The rows lie along a hidden order. The number after each row says roughly how far along it the row is, from 0 to 9. A new part has a new order.
In the rows, zero is written as 128.
[123 107 131  66 170 123 114 169 117 134 116 168 134 139 105  94 125 138
 142  99 153 214 164  68  94 136 150 148 106 114 115 133 116]	8
[117 120 133  92 151 122 101 172 121 117 111 162 133 131 136 128 140 135
 139  84 121 153 146 114 115 142 141 132 105 112 114 136 124]	8
[113 108 131 115 132 122  81 141 122 123 132 117 131 136 119 111 140 134
 133 112 117 158 131 130 125 135 134 130 124 122 108 119 122]	6
[115 111 120 131  90 138 174  85 117 128 130  95 128 139  84 120 129 156
 141 186 117 109 117 147 143 113 142 132 142 134 124 107 127]	4
[105 135 119 211  73 128  95  55 119  95 153  36 125 126 164 154 147 117
 120 165  85  45  81 212 193 120 115 116 165 143 107 108 137]	3
[128 127 129 141 122 123  97 121 120 134 129 123 132 136 120 116 135 146
 130 122 121 152 119 160 128 128 131 130 137 123 100 125 124]	6
[124 117 127 118 109 132 150 129 117 142 123 121 132 141  86 123 126 156
 137 153 122 137 128 138 129 121 141 132 136 125 114 117 122]	5
[147 136 133  91 172 117  80 152 115 147 133 165 134 136 130  96 140 142
 132  82 148 213 152 129  88 133 130 134 110 110 111 146 126]	8
[114 124 131 117 141 121  80 139 121 120 124 141 132 134 132 118 140 132
 129 102 122 149 134 126 121 138 133 130 125 120 107 132 123]	7
[144 111 133  39 144 128 152 178 113 174 107 181 140 148  60  92 124 180
 146 119 161 255 174  91  96 126 153 143 119 105 118 137 116]	8
[118 125 116 221  39 136 125  44 124 142 180  16 120 145  98 114 128 138
 127 212 108  59  45 255 191 104 110 115 177 155 107  86 135]	0
[119 137 130 189 136 120  81 138 129 107 118  98 133 123 168 153 151 127
 114  78  68  81 101  94 138 135 131 117 125 124 111 124 127]	7
[111 122 130 144 148 124 119 178 130  98  97 144 133 116 162 158 134 129
 124  75  94 102 141  36 120 138 143 134 102 120 120 131 123]	9
[104  96 131  93 138 126 102 171 122 112 121 126 130 137 112 110 134 138
 139 120  92 163 139 102 109 135 144 137 116 124 110 120 116]	7
[142 136 129 129 123 122  93 114 118 148 136 133 134 139 118 111 137 149
 129 119 132 128 116 185 123 127 132 126 135 118 110 130 127]	6
[102 111 134 107 141 124  97 163 120 112 113 133 133 134 114 124 135 132
 137 100 114 161 145  83 123 138 147 138 108 122 110 118 117]	8
[136 140 122 175 112 132 142  75 114 140 138  79 129 133 114 135 137 154
 131 171 124  88 105 201 149 114 125 124 154 129 118 119 136]	4
[123 136 121 146  89 134 148  78 113 130 135  80 128 131 116 150 136 147
 129 179 113  63 105 198 155 114 126 124 150 131 121 110 133]	3
[ 97 133 117 255  78 129  86  55 127  66 155  16 121 115 189 171 145  98
 113 145  57   1  71 193 177 121 113 111 164 153 114 100 137]	3
[122 105 132  76 131 131 150 178 118 150 112 154 136 150  44  98 120 173
 150 138 147 217 154 102 111 121 152 141 123 116 117 123 117]	6
[ 98 117 127 139 118 125  88 127 122 108 127  85 128 133 128 124 141 110
 130 137 102  93 110 146 145 132 133 128 128 131 106 115 123]	5
[111 130 133 120 148 122  94 169 125 106 106 141 132 128 152 147 140 135
 129  74 103 129 148  64 122 138 141 132 111 117 119 133 123]	8
[120 125 133  90 164 121  94 164 117 120 108 184 134 132 134 127 139 132
 132  76 125 164 152  66 105 142 138 137 104 112 111 141 120]	9
[101 146 118 255  34 129 101  35 127  94 159   1 122 123 170 178 143 119
 111 203  54   1  33 255 220 114 103 102 178 154 101  92 143]	0
[111 134 122 173  98 125  93  77 118 100 146  70 125 128 156 142 147 114
 122 145  93  44 106 192 153 127 119 123 148 137 113 112 133]	5
[102 131 126 132 111 131 149 120 122 136 121 116 132 137  93 132 130 152
 135 152 117 133 119 119 141 121 142 133 135 122 114 115 125]	5
[110 128 129 194 124 125  91 145 135  92 114  75 132 122 176 161 140 123
 113  77  76  81  99 100 149 136 132 118 127 133 109 120 126]	6
[130 133 132  95 169 120  94 172 117 124 108 180 135 129 145 132 131 136
 128  79 120 166 155  81 108 142 139 133 106 111 122 145 125]	9
[ 92  86 132  57 128 131 133 163 122 115 102 143 132 140  85 108 129 136
 147 120 120 175 158  51 124 126 159 147 110 125 116 115 110]	7
[111 112 131 121 129 125 104 157 121 129 128 120 133 140 105 109 138 143
 133 115 129 170 132 108 125 133 141 135 118 123 105 125 122]	6
[115 143 121 203  66 131 128  59 118 115 144  50 127 126 133 161 143 139
 119 185  87   5  81 235 185 121 116 118 165 134 114 108 139]	2
[127 137 131 172 148 121  87 157 130 108 107 140 133 119 171 162 142 131
 113  78  87 100 132  68 134 137 135 122 122 125 116 131 127]	8
[123 123 130 121 128 124 103 144 121 135 131 138 132 139 110 115 136 146
 134 126 123 190 128 123 126 129 136 129 130 124 104 122 123]	6
[ 84 119 118 182  89 128 107  96 121  88 140  53 123 123 149 150 145 107
 124 157  82  18 101 167 169 125 124 122 148 143 114 106 130]	4
[158 151 123 153 123 127 123  89 114 158 146 124 131 137 117 118 140 166
 127 152 128 125 117 214 123 114 121 123 149 120 114 129 136]	4
[121 133 128 153 114 122  68 120 119 113 142  98 130 132 148 122 141 124
 123 115 110 163 112 182 137 135 123 124 142 123 104 122 128]	6
[116 142 120 194  65 133 143  62 121 119 147  51 127 130 118 153 138 146
 125 193  98  43  87 229 176 113 120 116 157 139 114 105 136]	2
[124 134 131 134 156 119  73 152 122 117 117 143 133 128 146 136 142 133
 123  83 111 139 138  99 128 138 129 127 117 112 112 135 124]	8
[145 137 133 134 148 118  68 131 114 145 144 127 134 138 131 101 143 141
 126 100 135 183 125 171 133 132 121 127 137 117  99 136 127]	7
[134 134 123 149 124 133 144  87 116 135 133  93 129 135 103 129 132 172
 132 166 120 108 100 179 143 119 133 127 149 127 121 116 132]	4
[106 118 132 121 143 122  92 160 122 112 116 129 132 128 133 128 141 128
 129 100 116 140 142 111 117 139 139 131 115 118 111 130 120]	7
[134 131 125 132 117 130 140 111 118 141 129 104 133 135 104 129 133 158
 134 156 126 128 120 160 131 120 133 129 139 122 118 121 129]	5
[114 137 120 193 102 124  85  71 118 101 152  73 124 123 184 146 154 115
 118 133  88   1  97 197 159 123 117 118 148 137 111 116 135]	4
[120 134 121 175  82 134 140  76 116 121 133  76 128 128 123 148 138 144
 126 181 103  57 103 202 158 114 126 120 150 132 119 110 134]	3
[119 146 118 237 103 126  89  81 114  93 142  54 124 117 198 167 148 108
 110 137  58   1  83 183 170 126 115 113 147 143 116 114 138]	4
[132 104 132  48 132 131 150 159 117 164 120 161 136 151  51  84 123 173
 148 127 159 235 161 121  97 125 150 143 121 112 117 127 120]	6
[120 133 133 150 136 119  75 131 122 117 132 118 132 131 148 120 138 131
 120 100 112 132 120 149 130 138 128 124 128 120 107 126 126]	7
[123 107 131  91 131 128 121 151 126 137 118 136 134 140  95 106 131 149
 140 121 133 187 150 104 120 130 146 135 118 117 111 122 117]	7
[113 119 119 163  61 136 146  56 116 139 173  47 121 150  76  96 130 144
 138 222 135  94  79 255 155 104 119 122 178 146 118  96 130]	0
[122 130 128 148 137 122  79 122 118 122 147 102 131 136 140 118 145 132
 126 123 116 159 117 166 132 131 128 125 141 125 110 124 126]	6
[165 162 121 160 118 127 122  55 111 159 159 116 132 135 127 113 139 162
 126 155 128 118 106 232 129 113 115 119 160 123 116 130 141]	4
[151 136 125  78 116 130 128  73 108 172 156 127 129 149  77  83 131 166
 142 181 168 148 125 211 106 114 125 133 153 119 126 124 131]	4
[118 139 123 174  97 126 109  83 115 114 148  73 126 130 143 143 145 130
 126 167 104 123 104 200 149 124 119 121 148 129 115 117 135]	4
[134 109 134  27 165 130 154 174 115 164 104 194 139 145  61  92 121 170
 149 104 164 246 177  75  83 128 155 147 111 105 123 143 118]	8

Next part:
[125 140 117 124 126 130 134 132 138 115 113 150 122 140 172 119 140 128
 137 119  95 127 143 149 128 100 133 118 135 107 112 105 109 113 127 195
 145 139 191 152 122 136 130 135 138 115  90  99 107 123 144 127  87 154
 124  59 134 133 121 132 159 121 131 135 137 130 152 124 119 120 127 128
 125 139 121 151 128 128 153 147 135 138 124 104   1 122 131 144 165 133
 124 196 135 103 141]	0
[121 139 143 139 117 128 120 114 121 142 134 137 102 131 118 112 138 133
 135 142 121 139 172 112 128 117 142 135 124 107  98 127  99 118 124 160
 112 144 120 109 129 112 118 136 125 122 142 128 101 131 146 122 175 143
 137   5 130 123 133 121 141 130 122 138 122 115 125 143 131 123 127 128
 126 123 123 122 123 130 146 183 121 164 131 122 157 143 138 126 137 134
 142   1 123 111 130]	0
[105 130 110 125 132 129 125 129 132 115 109 149 117 138 158 129 138 145
 136 155  97 132 127 148 127 102 131 119 126  89 114 117 106 125 123 119
 132 141 172 146 121 107 146 119 139 138 144 144 119 120 135 121  90 139
 117  83 118 129 113 126 113 124 122 132 142 130 143 131 133 131 136 121
 126 113 125 140 132 132 166 187 128 143 142 132 101 136 124 122 136 137
 145 152 133 113 131]	0
[103 134 185 113 161 131 125 150 121 130 110 156 102 141 139 130 129 142
 125 164 145 118 126 127 126 146 140 128 150 127 141 107  90 129 118 182
 148 107  94 117 140 101 148 156 125 114 148 129 110 133 136 115 112 114
 122 132 125 138 153 127 152 135 121 131 121 121 147 136 127 121 129 128
 127 106 128 138 131 127 174 125 143 140 118 104 137 144 135 139 160 134
 137   1 116 140 125]	6
[102 125 106 135 157 128 128 130 138 145 123 152 105 139 175 120 135 126
 139 109 166 113 155 129 127 149 134 111 149 119 133 191  98 116 128  96
 130 121  96 108 126 131 131 123 133 142  92  95 144 129 138 134  85 147
 113  31 123 120 152 122 144 125 128 125 141 128 132 127 129 120 134 128
 126 125 121 151 130 130 169 169 144 119 132 143 189 120 125 132 117 132
 123 162 133 127 121]	0
[134 137 184 141 121 127 134 126 136 135 134 106 103 128 149 122 136 119
 119 145 103 132 160 104 129  88 136 138 128 111 114 189 103 135 113 178
 122 130 171 145 134 122 119 140 137 116 126 127 134 131 128 124 123 133
 114 163 123 119 145 128 128 128 119 131 136 135 122 135 124 135 131 132
 128 108 126 134 126 133 153 166 132 122 114 137 131 130 138 136 141 132
 130 211 125 132 126]	0
[111 130 207 144 157 125 136 107 139 122 135 117 133 131 117 107 138 121
 142 135 135 123 132 117 129  82 126 121 142  89 117 100 104 107 127 205
 109 118 141 115 118 135 133 115 130 117 121 121 125 133 145 118 136 154
 117 154 127 127 160 132 149 123 125 140 123 115 158 128 138 122 129 133
 130 144 126 130 133 133 189 147 137 158 130 127 111 117 128 127 129 122
 126 111 124 133 133]	9
[128 132 156 115 118 130 130 131 130 118 117 149 100 130 122 121 131 138
 119 144 109 133 158 155 129 115 122 151 126  95 125 196 108 125 134 152
 134 117 149 137 146 136 128 146 135 124 147 153 142 131 139 133  95 107
 119 138 125 122 140 123 118 130 123 132 126 121 131 140 125 126 133 132
 129 115 130 152 127 133 127 149 127 117 127 135 142 124 123 134 129 131
 131 123 133 131 127]	0
[115 130 144 128 138 134 131 136 125 119 118 126 124 130 134 127 136 120
 131 110 124 122 163 136 128  89 134 122 115 105 130 136 102 127 121 105
 109 127 122 119 133 139 109 123 124 138 130 139 113 130 139 116 169 118
 130 174 134 132 137 127 140 132 125 136 129 132 133 127 126 124 124 135
 128 131 122 138 125 124 175 141 146 148 118 127  32 130 129 122 123 136
 131   1 126 141 135]	0
[122 127 189 126 152 126 129 149 143 134 123 129 105 128 161 119 129 153
 117 155 142 135 147 146 126 110 132 136 127 135 126 157 102 135 112 210
 116 124 151 128 136 113 141 131 127 116 127 122 137 135 136 122 124 124
 125 145 129 140 159 129 134 135 118 126 125 121 125 145 112 124 121 132
 125 125 127 135 131 131 137 158 138 127 114 128 133 139 135 139 153 127
 136  48 127 129 126]	0
[118 133 134 146 113 126 127 130 130 134 131 123 122 126 136 125 131 122
 132 124 135 119 153 127 126 102 137 133 118  99 142 112 102 126 124 210
 120 135 146 123 128 134 117 144 123 127 122 103 119 128 131 127 133 139
 126 168 130 130 127 122 150 128 125 138 130 124 143 130 128 124 121 128
 128 124 124 118 129 126 152 107 127 151 124 126 184 138 134 130 128 133
 125 109 123 140 123]	0
[105 128 148 147 132 129 118 150 129 137 113 152 118 127 169 135 134 154
 129 155 110 131 137 113 129 131 134 122 127  90 138 134  90 132 132 178
 110 114 166 144 129 107 118 123 134 129 125 146 125 128 137 137 140 139
 122 112 121 123 157 133 143 125 126 129 130 127 126 139 122 120 123 126
 128 106 131 117 126 123 183 144 146 147 134 126  34 139 137 121 141 129
 116  86 138 114 133]	1
[102 137 184 126 157 127 123 116 129 131 121 106 112 136 138 110 128 126
 139 128 136 122 134 127 129 112 137 123 127  74 139 107 111 123 131 167
 139 144 108 151 144 128 116 124 130 119 138 121 110 121 127 127 134 130
 118  59 121 139 131 126 156 124 118 136 124 133 167 125 127 127 124 128
 128 137 131 129 137 126 183 144 121 119 131 113   1 133 123 129 151 115
 151 218 123 109 137]	0
[127 122 106 136 152 130 123 142 130 128 115 137 125 131 146 131 128 106
 134 108 149 127 137 134 126 100 129 118 117  86 154 172 101 123 120 113
 150 147 147 124 127 107 117 130 135 132 110  94 123 122 137 125 151 137
 127 106 122 118 118 123 156 132 118 141 130 123 151 132 132 124 129 127
 127 118 124 115 130 128 136 114 132 137 133 139 171 138 136 126 121 137
 144  45 116 132 123]	8
[121 127 166 114 108 133 123 128 141 142 108 108 130 134 140 109 133 156
 126 123  97 132 142 123 129 111 131 136 142  72 119 154 105 133 114 166
 125 117 149 134 132 132 145 117 125 129 111 142 139 122 127 136 153 141
 123 111 127 134 144 128 156 134 124 131 131 125 140 140 131 130 126 121
 126 117 130 151 128 133 143 173 136 136 129 121 105 145 128 133 148 136
 134 204 127 103 131]	0
[116 122 158 123 129 127 116 142 129 143 122 108 137 127 128 114 142 146
 118 129  99 114 140 144 128 110 137 125 116 108 128 125 108 130 124 211
 116 101 102 121 127 125 127 135 132 122 135 121 114 122 131 116  91 115
 131  85 137 133 131 120 161 126 129 126 132 127 156 139 115 121 135 124
 126 104 125 150 124 133 123 122 129 143 129 119 162 122 142 134 140 125
 148 126 124 124 127]	0
[106 139 168 134 165 124 115 138 123 131 119 108  96 137 118 128 143 119
 135 157 138 139 138 128 127  94 139 129 113 101 141 156 103 116 113 109
 116  95 145 133 134 129 132 152 136 113 137 139 126 135 135 121 120 125
 131  59 120 134 136 122 112 135 127 128 122 121 121 138 132 125 135 121
 129 113 132 141 126 126 172 101 132 138 139 107   1 126 127 122 137 129
 121   1 116 121 138]	0
[110 120 194 115 144 135 141 128 122 124 115 156 109 129 151 126 132 144
 124 144 141 125 160 144 128 134 127 133 120 112 136 158 103 134 122  95
 147 116 159 129 150 123 120 141 127 144 146 142 111 132 136 126 140 130
 125  66 133 126 153 128 154 125 122 135 133 134 121 140 120 126 124 123
 127 133 128 144 135 124 149  83 124 109 119 111 116 146 140 130 147 136
 117 174 122 139 127]	0
[128 126 117 124 159 128 136 148 133 133 112 125 137 131 170 124 130 155
 124 149 130 123 134 108 127 125 134 128 125 120 110 164 103 136 121 178
 127 120 136 154 132 105 136 129 136 126  90 144 145 122 128 128  94 132
 127 117 133 136 122 133 128 138 128 127 128 128 143 125 119 127 126 130
 125 110 128 152 131 128 126 167 138 102 121 136 130 144 130 142 154 116
 122 189 135 122 127]	0
[118 126  91 133 142 129 127 150 142 123 130 128 146 128 136 121 137 149
 133 129 161 141 122 130 128 168 125 152 116  92 148 117 106 118 135 167
 119 119 169 117 128 124 123 144 134 133 114 153 149 127 132 132  44 134
 128 136 127 136 148 129 143 134 119 149 120 129 149 128 114 126 136 127
 127 112 124 129 132 125 123 112 121  95 136 130  73 149 121 132 138 120
 133 145 134 121 129]	0
[131 130 159 134 128 127 133 122 125 116 121 124 124 129 151 135 135 145
 136 130 143 135 153 116 130 116 123 142 112  81 125 164 100 119 126 136
 125 126 106 104 138 122 116 142 129 119 114 115 134 131 127 136 160 135
 133  26 133 134 129 126 131 134 125 139 127 127 123 129 129 117 130 128
 130 116 125 130 127 125 110 102 143 120 130 135  95 146 137 128 157 125
 118 163 135 138 130]	1
[125 130 136 119 140 127 130 130 128 118 123 154 121 133 145 136 129 135
 127 107 146 118 147 126 128 101 133 116 127 115 133 148  98 130 126 162
 136 157 125 128 130 126 121 135 131 128 122 121 130 124 130 124 104 129
 120 110 133 133 127 126 132 127 128 133 130 131 141 129 129 130 129 131
 128 121 125 131 131 127 132 130 130 117 129 141  97 135 123 125 134 122
 136 129 125 126 129]	0
[126 122 120 131 142 131 122 139 126 126 130 138 113 129 156 119 129 135
 142 123 137 140 130 149 126 113 123 142 133  97 123 134 103 127 118 169
 126 130 176 149 132 106 134 133 130 124 129 134 112 128 135 116 139 126
 117 107 125 141 111 127 159 129 125 133 133 114 127 135 120 123 123 131
 127 139 123 137 136 128 186 129 119 120 120 122 134 128 125 124 127 135
 129  70 132 105 128]	0
[106 129 124 136 119 125 117 132 139 119 122 115 133 129 133 130 132 127
 134 129 125 116 132 119 129  90 122 113 130 112 134 145 103 124 130 102
 111 135 179 105 129 130 126 149 133 126 107 147 132 130 133 137 114 154
 123 117 119 129 147 131 149 125 117 131 143 134 148 130 121 122 124 133
 127 120 132 128 126 130 176 153 142 110 132 119  89 121 139 139 142 139
 133 125 132 112 130]	0
